Known rows, with every way that one mark hangs from another:
{W {B C U} {P F}}: -2.39 -0.04 2.64 -1.47 -1.62 1.65 1.06 1.54 -1.89 -0.07 -2.92 -0.08
 -1.60 0.71 -0.54 0.92 0.95 0.29 -1.87 0.47 -0.57 0.29 -0.05 0.96 1.26
 2.07 0.32 -1.72 -1.53 0.60 -1.31 -1.95 2.77 1.23 1.29 -0.57 -1.87 2.77
 -2.98 1.11 -3.50 -2.56 -2.47
{Q U {W P} Z}: -1.09 0.78 1.92 1.02 0.77 -2.82 -0.21 -1.05 2.24 0.92 -0.69 1.28 0.09
 -0.32 1.75 1.81 0.32 0.84 -0.67 -0.58 0.50 1.81 -0.03 0.49 -0.37 1.24
 2.57 -0.21 -2.07 -1.35 -0.61 -0.89 0.99 -0.63 0.38 -2.26 -0.66 1.61
 -2.67 -0.76 0.04 -0.46 -1.52
{Q U {W B {G A}} {Z P}}: -1.81 0.31 1.52 2.33 0.80 -3.74 -1.00 3.41 1.11 0.78 0.13 0.35 1.11
 -0.24 0.99 1.55 1.71 1.25 -1.43 -0.49 -0.39 3.54 -0.73 1.94 -2.84 2.24
 3.30 -1.78 -2.52 -0.18 -2.83 -0.11 1.90 0.02 0.96 -1.93 -0.48 2.57
 -1.39 -2.12 -0.94 -2.43 -0.83
{B {C A {K P} Q}}: -0.40 1.15 -0.07 0.78 -1.86 -1.60 -0.12 2.37 0.74 -0.38 0.00 -2.17 -4.19
 1.09 -1.13 3.79 1.69 -1.90 -3.10 -1.33 -2.67 -2.20 0.54 1.09 -0.94
 -0.31 3.42 -0.08 0.18 -3.11 1.16 0.92 -2.97 0.59 -0.35 0.82 -3.89 3.23
 0.99 0.21 1.09 -0.99 1.88
{K C G P}: -0.07 2.34 -1.90 0.76 -0.34 -2.68 0.09 0.12 0.84 -1.05 -1.12 0.05 -1.21
 0.56 1.49 1.78 0.42 0.50 0.05 -0.16 -0.02 0.27 -0.18 1.22 1.39 -1.01
 1.68 -0.80 -1.66 0.98 1.27 1.32 0.41 0.88 0.25 3.33 -2.13 -1.05 -0.04
 0.43 -1.00 -0.22 0.67
{Q {F A {B C}} U {Z P}}: -1.63 0.44 1.41 0.23 2.24 -1.11 1.03 0.43 2.41 -2.10 -3.56 0.11 -1.67
 0.59 0.94 2.86 -0.67 1.75 0.17 -0.96 -1.17 2.35 -0.21 2.27 0.16 1.63
 2.84 0.38 -3.96 -1.84 -1.01 0.79 -0.66 0.11 0.82 -1.48 -2.84 2.30 -2.10
 -1.76 0.96 -3.30 -0.55
{C A {K {Q F}}}: 0.21 0.48 0.34 1.87 -1.06 -1.65 1.20 1.17 2.77 0.75 -0.60 -1.35 -0.66
 0.13 -1.12 1.50 1.26 -1.12 -2.04 -0.65 -2.16 -1.35 0.41 0.06 -1.56
 -0.01 2.69 -0.09 -0.08 -1.29 0.58 -0.20 -4.09 0.29 -0.33 0.69 -1.56
 0.98 -0.17 -1.05 1.29 -2.03 0.65
{Q {F A P} W}: -0.79 1.46 2.55 0.74 0.54 -0.43 1.40 -0.97 3.55 -2.94 -3.30 -0.31 0.04
 -0.70 0.63 0.90 -0.80 0.28 -1.96 -0.69 -0.13 0.63 0.18 -1.19 -1.14
 -1.65 -0.09 -1.37 -2.97 0.22 0.84 -0.73 -1.17 -1.18 -0.11 -1.63 -2.18
 0.36 -1.52 -0.89 0.03 -2.72 0.96
{Z {P A F U {W B G}}}: -1.63 1.63 0.92 -0.55 -1.50 1.11 -0.47 3.55 -2.55 -1.26 -1.41 -0.44 1.36
 1.17 -0.74 -0.52 0.60 1.78 -1.03 2.02 -0.73 1.42 1.76 0.90 -1.69 -0.50
 3.52 -1.76 0.02 4.20 -3.12 -0.09 1.37 1.78 3.04 1.41 -1.18 1.51 -0.56
 -0.71 -2.58 -3.08 -3.82
{K {Q U Z}}: -0.76 1.15 -0.43 1.62 0.37 -2.77 1.17 -0.14 1.76 1.38 0.23 1.20 -0.11
 1.17 0.48 1.75 1.00 -0.20 0.55 -0.05 -0.35 1.69 -0.54 1.31 -0.10 1.15
 2.40 1.26 -1.42 -0.67 -0.70 -0.47 -0.07 -0.03 -0.03 -0.08 -0.60 0.27
 -0.91 -0.64 1.76 -0.50 -1.05
{F {P A W} Q}: -1.35 2.04 1.85 -1.24 -1.19 0.98 0.44 -0.11 -2.19 -1.51 -1.24 0.45 0.05
 0.04 0.14 -1.05 -0.80 -0.49 -3.32 0.60 -0.54 0.91 -0.63 -1.17 -0.34
 -3.03 0.84 -1.82 0.03 3.13 -0.49 -0.26 -2.27 -0.20 1.36 1.28 -2.57 1.32
 1.08 -0.39 -0.47 0.11 -0.53
{B {C A {K {Q Z}} U}}: -1.32 1.59 1.02 1.41 -2.17 -1.43 1.02 1.48 2.07 0.49 -0.29 -1.87 -4.23
 1.23 -1.28 2.85 1.36 -2.13 -1.58 -0.19 -2.60 -0.04 0.30 0.46 0.14 3.27
 4.18 0.26 0.22 -2.49 -0.20 -0.22 -3.09 1.27 -0.03 0.16 -2.58 3.87 -0.82
 0.32 2.73 -1.70 0.07
{Q {U A} W}: -0.54 0.63 0.39 1.24 -0.26 -1.77 -0.43 0.94 3.83 0.68 -0.60 0.47 -0.66
 -0.23 0.45 1.62 1.03 1.28 -0.58 0.41 -1.88 1.86 0.43 1.58 -0.46 -0.71
 1.40 0.30 -2.38 -1.10 -1.44 -0.08 0.54 -0.58 0.29 -2.38 0.23 -0.27
 -1.98 -1.83 0.00 -1.10 -1.57
{W A B G {P F U}}: -1.11 1.50 3.22 0.09 -2.16 0.18 0.76 1.92 -3.52 0.85 -1.90 0.90 1.18
 -1.35 -0.24 1.52 0.94 0.64 -3.32 0.72 -0.86 -0.29 2.18 -1.42 -2.10 0.98
 2.54 -2.97 0.59 2.76 -0.43 -3.14 1.93 0.89 2.02 1.86 -0.52 0.82 -1.91
 -0.36 -1.73 -3.57 -2.42
{K G {Q U}}: -0.35 2.09 -0.84 2.14 -0.28 -2.58 0.73 0.81 1.40 0.67 -0.69 0.89 -0.37
 1.00 0.38 1.88 0.71 0.33 0.24 -0.37 -0.54 0.69 -0.58 1.65 0.21 0.48
 2.54 -0.14 -1.34 0.41 -0.22 0.55 -0.32 0.59 -0.02 1.71 -1.02 -0.88
 -0.37 -0.26 0.09 -0.97 -0.86
{C A K Q U}: 0.74 1.63 2.36 0.70 -2.94 -0.07 0.41 1.96 -0.28 -0.10 0.10 -1.81 -3.11
 0.50 -1.36 2.50 0.81 -3.04 -3.08 -0.16 -3.76 -1.07 1.15 -0.77 -1.03
 0.21 3.67 -0.14 2.09 -2.17 1.30 2.29 -5.59 1.21 0.30 -0.21 -1.82 3.23
 1.04 -0.57 0.98 -1.75 1.49
{K {G A} P}: -0.08 2.83 -2.17 1.42 -0.59 -2.34 -0.26 1.33 0.49 -0.22 -0.20 -0.87
 -0.90 0.47 0.14 1.47 1.59 0.84 -0.46 -0.20 -0.25 -0.27 0.96 1.05 -1.21
 -0.52 1.07 -1.39 -0.81 0.99 0.55 1.23 0.63 -0.04 -0.70 2.81 -1.06 0.39
 1.55 -0.15 -1.09 -0.18 1.86
{Z {P F {W A B}}}: -1.34 -0.09 0.87 0.16 -0.39 -0.99 -0.48 2.80 -3.35 -0.88 -1.60 -1.72
 1.40 -1.48 -0.58 -0.67 0.32 2.12 -1.14 0.21 -0.07 1.63 0.25 -1.01 -1.66
 -0.50 2.58 -2.86 0.33 0.90 -1.74 1.19 0.41 1.04 0.75 1.06 -0.58 1.50
 -0.65 -0.51 -1.09 -2.43 -3.09
{Q {U A} {W {B {C K}} P}}: -1.77 -0.15 2.58 0.41 -1.34 -1.77 -1.28 2.68 3.33 1.38 -1.23 -0.01 -2.20
 -1.36 0.56 3.40 1.09 0.30 -4.16 -1.70 -2.50 0.94 -0.59 2.22 -0.35 1.79
 3.60 -2.18 -3.00 -2.31 -1.84 -1.50 0.27 0.03 0.94 -2.62 -1.58 3.18
 -3.67 -1.42 -0.94 -2.36 -2.73
{C A K U W}: 1.15 1.52 1.86 0.12 -2.49 -0.43 0.63 0.51 0.54 0.81 -0.59 -2.96 -2.95
 -0.54 -1.52 1.58 0.87 -1.16 -2.19 0.00 -2.76 -1.76 2.66 -0.31 -0.39
 1.99 4.41 -1.21 1.14 -2.39 1.16 1.47 -3.07 0.95 0.62 -1.52 -1.34 2.47
 0.58 -0.88 0.44 -1.13 0.82
{Z {P A U {W {B C} G}}}: -3.04 1.22 1.10 -0.46 -1.01 1.25 -1.05 3.49 -1.77 -1.58 -1.55 -0.30
 -0.55 1.23 -0.31 0.35 0.16 1.57 -2.06 0.99 0.04 1.06 -0.39 1.77 -1.13
 1.67 3.77 -1.99 -0.61 2.69 -3.70 -0.93 1.75 1.94 2.71 0.42 -1.99 2.71
 -1.56 -0.86 -1.48 -2.31 -3.12
{K {G A} P Q}: -0.26 3.29 -2.76 2.51 -1.12 -2.97 1.07 1.51 0.89 0.61 0.11 -0.78 -1.01
 0.71 0.23 1.87 2.65 0.18 -0.56 0.35 -0.23 -0.44 0.63 1.29 -1.37 -0.51
 1.49 -1.35 -0.98 1.09 0.41 0.97 0.02 0.52 -0.71 3.42 -1.85 -0.06 1.64
 -0.20 -0.24 -0.48 1.57
{K {G A} {Q {F P}}}: -0.94 2.58 0.47 2.28 -0.23 -2.38 1.32 1.33 2.23 -0.52 -2.22 0.06 0.09
 0.90 0.37 1.50 1.28 -0.34 -0.75 -0.40 -0.55 0.22 0.26 0.43 -1.32 -1.01
 0.70 -2.62 -1.72 1.75 0.65 -0.35 -1.69 -0.20 0.00 1.92 -2.14 -0.12 0.28
 -0.47 -0.81 -1.88 1.80
{F A P Q U}: 0.81 1.35 3.26 -0.81 -2.24 2.02 2.78 -0.52 -1.38 -1.93 -1.92 0.53 -0.64
 -1.34 -0.31 1.02 -0.92 -1.87 -4.71 0.57 -1.46 1.03 0.29 -1.81 1.14
 -3.00 -0.77 -1.16 -0.88 1.36 1.60 -1.05 -2.84 -0.52 0.35 1.10 -3.23
 0.37 1.96 -1.14 -0.21 -1.79 0.95
{B {C A Q U {W {P F}}}}: -0.74 1.63 3.63 0.03 -2.90 -0.83 1.28 0.43 -2.12 0.72 -2.57 -2.16 -4.39
 1.09 -0.88 2.87 2.85 -0.59 -1.26 0.68 -2.24 -2.26 2.92 -0.02 -0.50 0.68
 4.51 -2.35 0.82 -3.13 0.67 0.03 -1.87 1.87 3.11 -2.78 -3.98 3.52 -1.13
 1.21 -0.94 -1.88 0.16
{F A {Q U W}}: -0.13 1.31 1.93 0.97 -0.69 -0.51 1.24 -0.53 1.26 -0.94 -0.96 0.98 -0.46
 -0.53 0.37 0.73 -0.05 0.09 -3.28 0.02 -1.61 1.45 -1.10 -0.25 -1.02
 -1.42 1.65 0.64 -1.86 -0.07 -0.16 -0.80 -1.10 -0.74 0.72 -0.63 -1.95
 0.49 -0.28 -1.38 0.86 -1.77 -0.75
{P {F A} U {W G}}: -0.63 2.54 0.99 -0.06 -1.15 2.01 1.04 0.65 -0.89 -1.44 -1.62 1.03 -0.22
 0.61 -2.03 -0.55 0.93 0.92 -1.04 1.58 -1.15 0.18 1.98 -1.12 -1.98 -1.54
 2.69 -1.39 -0.35 2.94 -0.85 -2.05 0.85 0.89 2.40 1.89 -1.71 0.77 -0.06
 0.21 -0.57 -2.71 -2.38
{Q {F B} {U A} W Z}: -0.98 -0.09 1.64 0.59 1.92 -1.73 0.29 -0.47 5.32 -0.12 -2.04 1.65 -0.90
 -0.27 1.39 2.21 1.32 2.30 -0.71 0.08 -3.49 3.83 0.05 2.29 0.51 -0.59
 2.17 1.59 -4.59 -1.11 -1.38 0.60 0.05 -0.48 0.74 -3.16 -1.06 0.37 -3.41
 -2.86 -0.30 -2.05 -1.83
{P {W A G}}: -1.54 1.32 0.89 0.97 0.10 -0.29 -0.09 0.01 -2.14 -0.06 -0.83 1.03 0.15
 -1.65 -0.64 -0.30 0.74 1.41 -2.83 -0.20 0.58 0.38 -0.85 -1.92 -2.50
 0.18 2.33 -3.37 0.24 0.79 -1.15 -1.30 0.12 0.77 0.42 1.27 -0.53 0.89
 -0.76 -0.67 0.30 -0.35 -0.87
{B {C Q W} {U A}}: -0.79 0.92 1.76 0.40 -1.81 1.06 2.17 0.44 1.06 0.99 -1.83 0.06 -4.79
 1.73 -1.02 3.53 2.57 0.03 -2.06 0.73 -3.04 -0.61 1.22 2.08 0.97 0.39
 1.67 -0.59 -1.26 -3.10 -1.13 -0.63 0.27 1.69 1.08 -2.11 -3.36 1.45
 -2.14 -1.49 -1.63 -0.05 -0.24
{Q {F B {P U}} W Z}: -1.04 0.42 3.55 -0.99 1.34 0.85 0.86 -0.57 3.96 -2.54 -2.81 0.89 -0.52
 0.46 1.48 1.37 -0.48 0.04 -1.06 0.92 -2.46 2.72 1.17 0.60 1.72 -0.65
 1.24 1.57 -3.21 1.80 0.83 -0.19 0.56 -0.58 1.00 -1.56 -2.71 0.71 -1.92
 -1.39 -0.81 -2.84 -1.18
{P {F B {Q U {W G} Z}}}: -0.69 -0.18 2.92 -0.19 0.84 -0.36 0.74 -0.07 0.38 -0.09 -0.67 2.82 -0.75
 0.16 0.89 0.80 1.83 0.68 -2.14 0.75 -3.37 3.73 -0.35 1.29 0.52 -1.25
 2.54 1.01 -3.30 1.28 -1.22 -0.91 1.01 0.35 2.45 -0.58 -3.07 0.73 -0.79
 -0.36 -1.32 -2.07 -2.66
{P A F U {W G}}: -1.78 2.88 0.30 -0.54 -1.42 1.88 -0.06 1.07 -1.00 -1.18 -1.35 0.90 0.35
 2.03 -1.44 -0.73 0.98 1.39 -0.73 2.47 -0.91 0.30 2.07 0.10 -1.69 -1.10
 3.08 -1.07 0.27 4.13 -2.05 -1.87 1.21 0.97 2.67 1.90 -1.12 0.90 -0.45
 0.18 -1.54 -1.73 -2.95
{W A {B C}}: -2.66 -0.20 1.27 0.16 -0.43 -0.64 -0.33 1.58 -1.66 -0.54 -1.48 -0.61
 -0.74 -1.11 -0.19 1.15 0.06 0.99 -2.76 -1.09 -0.36 0.31 -1.89 -0.26
 -0.72 2.47 1.40 -1.79 -0.21 -0.47 -0.92 -1.65 1.53 0.13 -0.16 0.31
 -0.70 1.84 -2.19 -0.12 0.35 -1.61 -0.75
{C A K {Q {F U} Z}}: 0.59 0.15 2.64 1.27 -1.09 -1.00 1.07 0.31 2.29 -0.44 -0.68 -0.18 -1.64
 0.81 -1.16 3.46 1.33 -1.46 -3.86 -0.80 -3.79 0.59 0.45 -0.15 -0.23
 -1.00 3.70 1.05 0.15 -2.94 1.02 0.25 -5.23 0.41 -0.30 -0.14 -2.91 2.73
 -0.16 -1.95 0.18 -1.53 1.11

Rows:
-1.32 0.43 1.72 0.87 -0.50 -0.86 0.18 1.32 -2.78 0.45 -0.67 0.72 0.95
 -2.19 -0.07 0.83 0.55 0.77 -3.65 -1.04 -0.28 0.52 -1.15 -1.23 -2.20
 1.57 1.37 -2.77 -0.02 1.00 -0.84 -1.55 0.94 0.53 0.13 0.99 0.14 0.55
 -1.39 -1.02 -0.39 -1.70 -0.20 -> {W A B G}
-1.98 0.81 2.70 -1.83 -1.00 1.67 0.34 2.77 -0.38 -1.62 -2.84 -1.39 -2.36
 0.15 -0.91 1.48 -0.54 -1.13 -1.12 1.09 -3.00 -0.27 1.88 0.60 1.35 0.42
 1.36 -0.45 -0.48 1.51 1.46 -0.52 0.00 -0.34 1.24 -0.10 -3.17 2.24 0.02
 -0.10 0.10 -3.10 0.40 -> {F {B {C A}} {P U}}
-1.05 2.94 0.05 0.02 -1.99 0.64 0.40 1.08 3.35 -2.39 -1.72 -0.59 -3.51
 3.85 0.02 4.42 0.77 -1.09 -3.60 0.24 -2.63 -1.77 1.28 2.49 -0.69 -0.33
 4.04 1.62 -1.01 -0.28 0.01 -0.41 -2.26 0.83 0.86 1.37 -3.83 2.31 -0.45
 -0.91 0.05 -2.06 -0.04 -> {B {C {K {P A U}} {Q F}}}
-1.91 0.61 1.92 1.07 -1.51 1.23 1.29 1.40 2.94 -0.48 -1.62 0.50 -4.25
 1.76 -0.42 3.07 2.11 -0.22 -2.55 1.08 -2.99 1.11 -0.44 1.67 0.74 -0.27
 0.44 0.37 -1.96 -2.27 -1.78 -0.61 0.32 1.20 0.31 -2.05 -2.94 1.84 -3.05
 -1.26 -1.43 -1.04 -0.90 -> {B {C {Q W}} {U A}}
0.01 1.26 1.64 1.33 -0.79 -1.31 1.36 -0.70 -1.70 0.75 -0.74 -0.37 -1.20
 -0.62 -0.13 2.46 1.42 0.23 -2.57 -0.33 -1.13 -1.37 1.03 -1.05 -1.72
 -0.05 3.11 -1.81 1.27 -2.45 0.96 0.01 -1.32 0.54 0.27 -0.28 -2.01 0.52
 -0.35 -1.38 0.50 0.20 0.95 -> {C Q {W A}}
-1.30 0.81 0.80 -0.69 -1.68 1.27 0.71 2.29 0.33 -0.63 -1.17 -0.11 -3.62
 0.63 -0.72 2.67 1.21 -1.06 -5.00 -1.01 -1.42 -0.15 -1.02 2.22 0.71 2.95
 1.71 -1.25 -2.86 0.01 -1.14 -0.96 1.91 1.84 -0.20 0.80 -2.75 2.85 -1.16
 -0.18 -2.44 -2.18 -0.77 -> {W {B {C {K P}} U} G}
-0.92 2.81 -1.97 2.11 -0.33 -4.01 0.33 1.03 4.13 0.16 -0.44 0.16 -3.78
 2.17 0.45 4.85 1.26 -0.31 -1.08 -1.94 -1.34 0.62 -0.40 3.41 1.03 2.09
 4.87 0.55 -3.14 -1.73 -0.21 0.23 -0.04 0.89 -0.93 2.76 -3.53 1.55 -0.56
 0.27 1.18 -0.78 -0.97 -> {B {C {K G P {Q U Z}}}}
-0.32 0.89 2.06 -0.20 -1.45 0.74 0.21 0.41 1.23 -0.23 -1.35 0.02 0.15
 0.59 0.38 0.62 0.76 0.41 -0.21 2.03 -0.60 -0.02 2.85 -0.14 0.00 -0.76
 1.50 -0.02 -0.37 1.36 0.03 -1.71 1.76 0.15 1.85 -0.43 -1.12 0.47 -1.49
 0.46 -1.64 -2.15 -2.89 -> {Q {W {P F U}}}
-2.65 1.58 2.57 -0.75 0.33 -0.07 -0.14 0.62 -0.89 -2.00 -2.86 1.02 1.28
 -0.39 0.33 -0.57 0.02 1.16 -3.72 -0.83 0.12 1.34 -1.54 -0.34 -1.92
 -0.98 1.87 -3.64 -2.31 3.54 -1.83 -0.94 -0.50 0.34 1.83 -0.59 -1.67
 1.58 -1.81 -0.89 -2.26 -2.13 -0.74 -> {Q {F {P A {W B G}}}}
-1.31 0.45 1.13 -0.61 -0.65 1.60 1.61 -0.61 0.64 -0.03 -2.23 -0.56 -3.34
 1.47 -0.85 1.21 0.98 0.58 -1.01 0.65 -0.42 -0.74 0.48 1.69 1.64 2.73
 1.24 -0.64 -1.50 -1.68 -0.72 -1.32 2.51 1.13 0.51 -1.79 -2.36 1.49
 -1.85 -0.21 -1.76 -0.09 -0.68 -> {B {C W} U}
0.57 1.30 1.29 -0.05 -2.09 0.53 0.62 0.85 0.67 1.79 -0.67 0.62 -0.54
 -0.45 0.19 2.02 0.58 -0.03 -0.80 1.31 -1.47 -0.46 3.09 0.15 -0.09 -0.69
 0.72 -0.49 0.23 0.73 -0.17 -1.37 -0.10 0.31 1.36 0.19 0.03 -0.15 -1.19
 -1.58 -0.41 -0.96 -1.39 -> {W {P {U A}}}
-1.62 1.08 1.16 -0.64 -0.32 2.59 1.06 3.43 -2.57 -0.53 -2.11 -0.17 -0.75
 0.29 -1.42 -0.91 2.27 1.02 -1.03 2.85 -1.61 2.03 1.64 0.90 -1.10 -0.20
 1.48 -3.39 -1.40 2.49 -2.14 1.27 0.98 1.93 1.86 0.86 -2.27 2.83 0.70
 -1.08 -3.70 -2.79 -1.54 -> {Z {P {F {B U}} {W {G A}}}}
0.08 3.86 0.26 1.50 -2.68 -3.11 0.89 1.26 -0.65 -1.34 -1.59 -1.30 -3.59
 1.29 0.72 3.43 1.58 -1.31 -1.42 0.44 -2.65 -0.18 0.53 0.34 0.51 -1.28
 4.06 -0.56 0.10 -0.37 2.11 3.53 -3.53 2.07 1.02 2.21 -3.48 1.11 0.42
 0.10 -0.26 -1.75 2.29 -> {K {C A Q U} G P}
-2.71 1.19 1.00 1.62 -0.54 -2.44 -2.22 3.97 3.39 -0.60 -0.98 -0.53 -1.85
 0.52 -0.42 2.38 1.20 0.60 -3.45 -1.93 -2.56 1.37 -2.01 2.83 -1.17 2.88
 4.65 -2.12 -2.41 -0.71 -1.41 -0.70 1.11 -0.25 0.10 0.15 -1.97 3.75
 -1.73 -0.48 -1.52 -2.51 -1.03 -> {Q U {W {B {C {K {G A}}}}}}
-1.56 1.59 1.80 -0.97 -0.51 2.47 0.54 1.30 -2.67 -1.03 -2.13 1.13 -0.24
 -0.79 -1.29 -0.29 1.15 1.46 -2.25 2.31 -2.43 1.03 1.85 -1.09 -1.12
 -0.68 3.37 -2.00 -0.03 3.40 -0.57 -1.12 1.30 1.19 2.19 2.32 -1.75 0.94
 -0.42 -0.52 -1.07 -2.98 -3.12 -> {P {F B} U {W A G}}
-1.35 1.08 2.82 -0.36 -0.25 0.63 0.98 -0.85 0.11 -2.55 -3.79 0.22 0.20
 -1.40 -0.21 0.45 -0.43 0.85 -4.04 0.37 0.02 1.61 -0.43 -2.01 0.05 -1.75
 1.49 -2.99 -1.39 0.87 0.43 -0.75 -1.80 -0.17 -0.13 -0.19 -1.79 0.83
 -0.74 -1.55 -0.79 -2.00 -0.80 -> {Q {F {P {W A}} U}}
-1.75 1.43 2.70 -0.12 -2.07 0.92 1.37 2.66 -3.13 1.55 -1.79 0.78 0.35
 -0.23 -0.94 0.39 2.55 0.03 -3.11 1.10 -0.81 0.37 1.08 0.00 -2.09 1.42
 0.49 -3.99 -0.83 2.45 -1.42 -2.39 2.19 1.02 1.70 0.52 -0.81 2.77 -1.39
 -0.26 -4.24 -2.94 -0.65 -> {W {B U} {G A} {P F}}
-1.78 0.92 1.40 -0.58 0.43 1.17 0.37 0.69 -3.22 -0.71 -1.95 0.93 -0.09
 -1.83 -0.98 -0.71 1.43 1.86 -2.26 0.98 -1.49 1.17 0.42 -1.42 -1.50
 -0.87 2.54 -3.36 -0.60 1.97 -0.79 -0.39 0.59 1.04 1.47 1.68 -1.72 1.18
 -0.51 -0.10 -1.11 -2.00 -2.03 -> {P {F B} {W A G}}
-0.70 1.75 1.55 -1.10 -0.53 3.36 3.00 -0.01 -0.88 -1.44 -2.61 0.18 -1.42
 -0.82 -0.92 0.60 -0.39 -0.14 -2.28 1.29 -2.09 0.64 0.54 -0.34 0.73 0.67
 -0.35 -0.41 -1.38 0.99 0.63 0.77 -0.21 0.43 -0.44 0.71 -1.85 1.61 -0.64
 -1.62 -1.06 -2.29 0.48 -> {F A {B U}}
-1.77 0.56 3.22 -0.26 -1.07 0.24 0.65 -0.70 1.19 -1.37 -2.86 0.19 1.34
 -1.08 1.56 0.97 0.59 1.74 -4.87 0.70 -0.05 1.44 -0.90 0.24 -0.08 -0.04
 1.62 -1.54 -2.23 0.88 -1.31 -1.16 -0.25 0.06 0.94 -2.39 -1.34 1.73
 -3.37 -2.05 -3.14 -2.43 -1.54 -> {Q {F U} {W B {P A}}}
-3.65 0.88 2.78 0.00 -1.28 1.34 0.95 1.78 -2.99 -1.32 -2.51 0.38 -2.62
 0.26 -1.18 1.32 1.20 0.29 -5.12 -0.07 -1.65 1.09 -3.04 -0.46 -0.59 1.45
 2.86 -2.10 -0.17 -0.53 -1.64 -0.58 0.38 1.76 0.28 0.20 -2.87 3.97 -2.78
 -0.81 -1.31 -1.72 -1.75 -> {P {W A {B {C Q} U}}}
0.18 2.78 2.62 0.84 -2.01 -0.50 1.06 -0.30 -1.28 1.92 -0.25 0.56 -1.51
 -0.17 0.18 3.61 1.63 -1.09 -4.78 -0.88 -1.09 -2.99 2.23 0.00 -2.67 0.49
 4.76 -4.04 0.83 -1.55 0.12 -1.07 -3.02 1.27 1.79 0.12 -3.34 2.49 -0.40
 -1.39 -1.26 0.34 1.09 -> {C K Q {W G {P A}}}
-1.92 2.24 0.42 -2.35 -0.85 3.19 0.21 1.14 -1.32 -1.95 -2.02 -0.02 0.03
 1.29 -1.09 -1.18 0.44 1.44 -0.43 3.27 -2.62 1.00 2.18 0.53 0.15 -1.50
 2.84 0.13 0.08 4.19 -0.98 0.38 0.60 0.57 2.40 1.66 -1.74 1.63 -0.14
 -0.29 -1.60 -2.16 -3.20 -> {P A {F B} U W}
